Below is a small trained network, with its code and all its weights. Each question gives an input and a target symbol and asks what happens when units are switched off, that is, made to give their printed mean instead of their output.

import numpy as np


def w(rows, s, z=0):
    codes = np.array(rows[::2]) - 128.0
    scale = np.full(codes.shape[1], s)
    scale[-1] = z or s
    return codes * scale


def norm(h):
    return h / np.sqrt((h * h).mean(-1, keepdims=True) + 1e-5)


def f(y):
    return np.maximum(y, 0)


def softmax(a):
    e = np.exp(a - a.max(-1, keepdims=True))
    return e / e.sum(-1, keepdims=True)


def log_softmax(a):
    a = a - a.max(-1, keepdims=True)
    return a - np.log(np.exp(a).sum(-1, keepdims=True))


def net(x, mask):
    ids = ['αβγεζηλπφψω'.index(c) for c in x.split()]
    T = len(ids)
    res = E[ids] + P[:T]
    r = norm(res)
    for j in range(3):
        rows = slice(4 * j, 4 * j + 4)
        q, k, v = (r @ M[0][rows].T for M in (Q, K, V))
        z = softmax(np.where(np.tri(T) > 0, q @ k.T / 4**0.5, -1e9)) @ v
        o = O[0][rows]
        res = res + np.where(mask[j], z, o[:, -1]) @ o[:, :-1]
    y = f(norm(res) @ A[0][:, :-1].T + A[0][:, -1])
    res = res + np.where(mask[3:19], y, B[0][:, -1]) @ B[0][:, :-1]
    return log_softmax(norm(res)[-1] @ U[:, :-1].T + U[:, -1])


Q, K, V, O, A, B = {}, {}, {}, {}, {}, {}
E = w([
[150,116,148,32,175,162],'α',
[176,72,116,179,110,148],'β',
[112,97,116,115,18,174],'γ',
[166,133,156,82,112,234],'ε',
[168,139,161,33,124,149],'ζ',
[78,75,105,64,16,79],'η',
[123,193,175,43,112,175],'λ',
[117,62,119,59,92,78],'π',
[137,47,111,70,84,169],'φ',
[122,73,105,136,28,37],'ψ',
[104,137,150,7,138,160],'ω',
],0.011)
P = w([
[110,89,206,116,157,104],'0',
[150,127,151,122,108,113],'1',
[73,3,184,140,147,169],'2',
[154,133,124,120,108,118],'3',
[84,29,160,124,145,173],'4',
[155,142,103,122,110,119],'5',
[92,45,138,119,139,185],'6',
[152,151,74,128,119,119],'7',
[100,73,106,118,130,182],'8',
],0.016)
Q[0] = w([
[141,60,79,73,79,170],'h0',
[126,192,154,134,142,126],'h0',
[81,222,173,182,146,116],'h0',
[164,73,112,109,120,165],'h0',
[117,83,74,6,70,206],'h1',
[100,106,116,62,137,167],'h1',
[109,85,75,60,103,195],'h1',
[154,179,140,144,127,70],'h1',
[162,180,124,166,176,106],'h2',
[156,137,84,110,138,108],'h2',
[155,171,134,173,117,96],'h2',
[205,136,114,156,116,141],'h2',
],0.015)
K[0] = w([
[163,170,8,92,108,98],'h0',
[125,82,220,130,177,132],'h0',
[85,88,232,138,115,128],'h0',
[152,165,32,140,149,173],'h0',
[166,188,37,94,114,127],'h1',
[168,161,74,140,126,115],'h1',
[145,170,8,107,90,126],'h1',
[108,100,188,115,119,120],'h1',
[157,135,171,142,110,143],'h2',
[104,103,146,132,114,104],'h2',
[133,119,176,100,126,102],'h2',
[92,125,181,159,166,121],'h2',
],0.016)
V[0] = w([
[91,129,144,135,85,160],'h0',
[66,121,110,99,92,136],'h0',
[87,81,105,114,171,217],'h0',
[159,5,79,136,160,78],'h0',
[81,160,141,33,136,128],'h1',
[197,120,95,175,122,163],'h1',
[201,83,157,124,179,113],'h1',
[136,201,134,122,86,55],'h1',
[133,76,102,186,97,137],'h2',
[115,116,105,144,129,130],'h2',
[136,135,47,122,123,115],'h2',
[113,175,110,78,137,156],'h2',
],0.012)
O[0] = w([
[37,237,148,144,39,114,115],'h0',
[111,148,143,151,141,98,149],'h0',
[1,77,201,119,115,230,113],'h0',
[205,29,184,181,78,156,146],'h0',
[114,135,100,226,226,135,254],'h1',
[83,142,148,20,50,136,101],'h1',
[120,58,40,17,137,175,172],'h1',
[211,176,171,112,175,99,143],'h1',
[124,131,119,132,101,90,110],'h2',
[144,100,177,101,181,99,106],'h2',
[97,75,146,164,201,147,72],'h2',
[128,80,144,147,122,96,127],'h2',
],0.0077,0.0096)
A[0] = w([
[112,254,86,131,138,146,142],'n0',
[194,193,133,172,147,58,191],'n1',
[112,101,85,155,169,109,182],'n2',
[173,201,95,123,91,199,72],'n3',
[185,196,108,65,86,95,95],'n4',
[125,74,147,111,104,40,172],'n5',
[108,93,223,150,155,132,133],'n6',
[95,148,174,225,148,161,75],'n7',
[73,137,161,124,52,122,114],'n8',
[121,228,157,113,198,119,37],'n9',
[40,88,240,132,98,140,3],'n10',
[186,110,80,73,139,83,115],'n11',
[139,95,134,102,181,164,109],'n12',
[74,105,114,166,122,191,129],'n13',
[139,140,168,124,133,183,167],'n14',
[81,121,141,147,137,41,187],'n15',
],0.013,0.0056)
B[0] = w([
[162,76,104,135,124,178,203],'n0',
[2,77,135,21,114,126,242],'n1',
[160,195,163,89,81,192,254],'n2',
[91,26,228,230,205,90,157],'n3',
[113,132,115,222,197,142,175],'n4',
[129,175,160,108,172,183,186],'n5',
[146,50,77,225,89,89,188],'n6',
[151,133,136,111,175,34,182],'n7',
[176,127,104,99,120,118,169],'n8',
[203,76,71,126,79,75,187],'n9',
[122,243,78,224,79,60,161],'n10',
[108,235,195,195,123,112,217],'n11',
[92,169,114,192,74,180,248],'n12',
[73,176,181,89,224,80,205],'n13',
[123,140,132,60,94,80,179],'n14',
[202,144,58,120,134,174,175],'n15',
],0.0088,0.0074)
U = w([
[171,134,44,56,161,123,226],'α',
[15,180,129,48,125,95,112],'β',
[143,108,164,35,41,165,150],'γ',
[153,203,80,148,78,58,198],'ε',
[115,40,153,98,157,49,190],'ζ',
[228,90,144,188,111,162,103],'η',
[110,155,122,192,236,96,94],'λ',
[159,162,247,86,145,105,182],'π',
[60,55,147,109,168,219,6],'φ',
[39,110,126,197,59,114,128],'ψ',
[142,237,138,117,121,217,103],'ω',
],0.014,0.0024)

Each question gives the input, a string of symbols that net reads in full, and the target symbol t.
The units are the heads (4 rows each of Q, K, V and O) and the neurons (one row each of A and B). Each row of codes is followed by its name. A weight is (code - 128) times the scale printed after its matrix; where a second scale follows, it is the last column's (O, A, B and U).
mask holds one flag per unit, heads first, then neurons. A switched-off unit (its flag False) gives its mean, the last column of its rows in O or B, instead of its output. The means were averaged over made-up inputs and are rounded, as every weight is.
A unit's drop is (log p(t) with every unit on - log p(t) with that unit switched off) / (log p(t) with every unit on - log p(t) with every unit switched off).
The circuit of an input: a set's keep is (log p(t) with only the set's units on - log p(t) with every unit switched off) / (log p(t) with every unit on - log p(t) with every unit switched off). Starting from the 12 units with the biggest drops (on a tie, the unit counted first), units are removed one at a time, each time the one whose removal leaves the highest keep (on an exact tie, the one counted first), for as long as the keep stays at least 0.8.
circuit, biggest first: the units of the circuit, biggest drop first
most important unit: the unit with the biggest drop
k most important neurons: the k neurons with the biggest drops, biggest first
which heads matter: for each layer, one digit per head in row order, 1 if its drop is at least 0.15 and else 0, layers parted by /
drop of u: that unit's drop, to one decimal
input π ω ω, target λ: which heads matter	010
input γ ψ π, target π: most important unit	h0
input ζ ω π η λ β π γ, target ψ: which heads matter	110
input ω ω λ, target λ: which heads matter	010
input π π ε, target η: which heads matter	100
input ζ α π η, target β: circuit, biggest first	[n1, h1]
input α φ φ, target ψ: circuit, biggest first	[n10, h0]
input α ω π α ε α ζ η α, target ζ: which heads matter	010
input ω α α η α, target ζ: which heads matter	110
input ζ π β α ω ζ α η η, target ζ: 2 most important neurons	[n1, n6]
input α ε α, target β: which heads matter	100
input ε α α λ ψ φ ψ ω φ, target λ: which heads matter	010
input ε α ω ω α ζ, target λ: 3 most important neurons	[n4, n11, n3]
input λ ω β ζ φ ζ π β, target η: which heads matter	100
input γ ω α α γ ψ ω ψ π, target π: most important unit	h1
input λ α α ψ ψ β π, target γ: which heads matter	010
input φ ψ ζ, target π: which heads matter	100
input π π ε ψ α λ, target ζ: which heads matter	000
input ε γ η ζ λ, target ω: circuit, biggest first	[h0, n12]
input λ η ζ ω γ π φ, target η: circuit, biggest first	[h0]
input ε ω φ ζ β ω α η ψ, target ζ: which heads matter	011
input α ψ φ, target π: which heads matter	110
input α η ω α ζ ω, target α: which heads matter	010
input π λ α π φ ω β α β, target φ: circuit, biggest first	[h0, h1]
input π ζ α β α λ λ ψ β, target π: 2 most important neurons	[n1, n11]
input γ β α ω π α ζ λ λ, target α: 2 most important neurons	[n9, n0]
input λ λ ζ ζ ω λ γ, target α: most important unit	h0
input φ α ε λ ζ, target α: drop of n1	0.0
input γ α ω β π α ω π α, target η: drop of h0	0.3
